Rows and roughly how far along a hidden order each lies, from 0 to 9
(in the rows, 128 means zero)
[137 154 118 151 134 140 120 144 128 161 110 118 109 230 114 146 131 142
  95 142 138  92 119 154 100 113 154 144 116 127 127 121 123 130 183 155
 152 142 103 141 106 134 121 194 149  52 137 144 112 165  92 174 129 130
  87 133 119 141 122 214 121 121 129 108 130 129 116 145 141 102 162 157
 100 135 212]	1
[119 109 118 146 128 142 127 109 140 188 116 143 123 113 138  92 136 141
 127 121 130 110 122 112 131 134 116  58 115 138 128 129 133 134 141 141
 118 133 139 124 128 132 145 143 104 117 109 142 134 130 113  98 124 127
 102 130 115 147  92 159 108 124 136 126 137 138 129 128 124 143 145 145
 125 115 135]	4
[113  87 115 136 129 144 138  85 166 209 119 151 127  36 146  67 139 150
 140 108 123 122 123  87 145 145  83   1 111 144 135 137 141 132 112 131
 101 132 156 104 144 130 160  98  61 175  87 150 149 110 123  56 121 124
 114 122 117 154  76 126  99 130 140 145 145 142 137 125 113 161 148 143
 139 106  69]	7
[117 110 120 145 129 141 129 111 152 187 113 140 118 129 133 101 135 144
 124 121 130 110 120 115 130 131 113  51 114 138 129 130 133 132 148 142
 123 136 136 123 129 132 149 141  98 118 114 151 133 135 114 102 124 126
 105 128 117 155  93 169 110 126 134 126 141 137 130 131 129 137 150 149
 125 116 137]	4
[108  71 118 128 133 140 145  76 176 193 118 161 139  13 148  40 143 153
 140 103 119 140 123  64 148 145  85   1 110 159 152 144 144 129  89 126
  91 128 171  98 158 131 168  76  29 210  70 165 149  96 142  23 119 123
 128 118 123 146  29 108  88 135 146 163 150 138 142 124 101 159 146 137
 166  99  38]	9
[119 108 117 145 128 139 126 111 150 179 115 141 120 108 137 170 135 147
 128 121 129 107 122 109 130 134 114  53 115 137 131 130 133 133 139 141
 119 136 135 126 126 132 144 145 101 122 111 146 135 137 122  95 121 126
 107 129 114 150  98 180 105 125 136 126 141 137 129 129 127 140 146 146
 127 115 127]	4
[132 125 119 154 128 132 112 148 127 155 113 137 123 191 136 148 133 127
 126 138 139  91 121 144 112 123 166 127 117 129 125 118 126 137 164 150
 128 129 122 143 104 133 130 198 152  61 141 128 122 153 110 151 128 130
  97 140 105 152 120 179 121 115 133 117 133 142 117 130 129 130 148 139
 115 125 188]	1
[137 132 121 155 126 130 107 152 108 143 119 133 122 213 135 160 132 124
 129 144 141  83 122 158 110 122 174 145 121 123 116 115 125 139 173 151
 132 128 108 149  97 133 129 216 177  45 150 113 124 160 106 164 130 132
  98 142 104 150 136 185 129 113 133 113 131 144 117 127 133 129 146 137
 113 132 199]	0
[128 122 117 151 129 132 118 123 134 161 117 138 122 165 135 125 137 140
 122 131 136  92 121 127 115 125 140 100 115 133 128 122 129 135 155 147
 126 133 129 137 110 133 136 198 132  76 122 136 126 148 107 133 127 129
  99 135 109 151 106 177 116 119 136 120 136 142 122 131 127 136 150 142
 120 120 172]	2
[109 111 117 131 135 148 146  81 163 199 114 141 118  68 132  60 139 162
 118 108 120 131 123  89 142 139  73   1 112 148 141 142 140 127 117 136
 111 140 157 103 152 131 155  83  49 181  78 174 140 113 123  60 119 123
 114 116 127 142  68 149  97 135 136 143 147 130 138 136 118 138 147 154
 136 110  85]	7
[117  98 117 143 128 140 124  98 156 194 119 146 124  96 139  83 135 148
 136 118 127 111 124  98 142 140 104  23 114 138 129 133 137 134 128 135
 109 133 146 115 136 131 153 119  83 145 101 147 143 124 118  75 121 125
 110 127 116 151  79 151 104 126 138 132 141 140 132 127 122 153 147 144
 130 109 112]	5
[118 110 117 138 130 145 135 108 154 194 116 140 117 106 132  85 136 149
 123 117 127 115 122 107 134 136  94  21 113 138 130 135 137 132 144 141
 122 138 138 117 134 131 152 127  62 128 101 155 136 132 112  88 123 126
 107 124 115 144  88 165 105 128 133 130 144 134 131 132 126 146 145 150
 122 114 126]	5
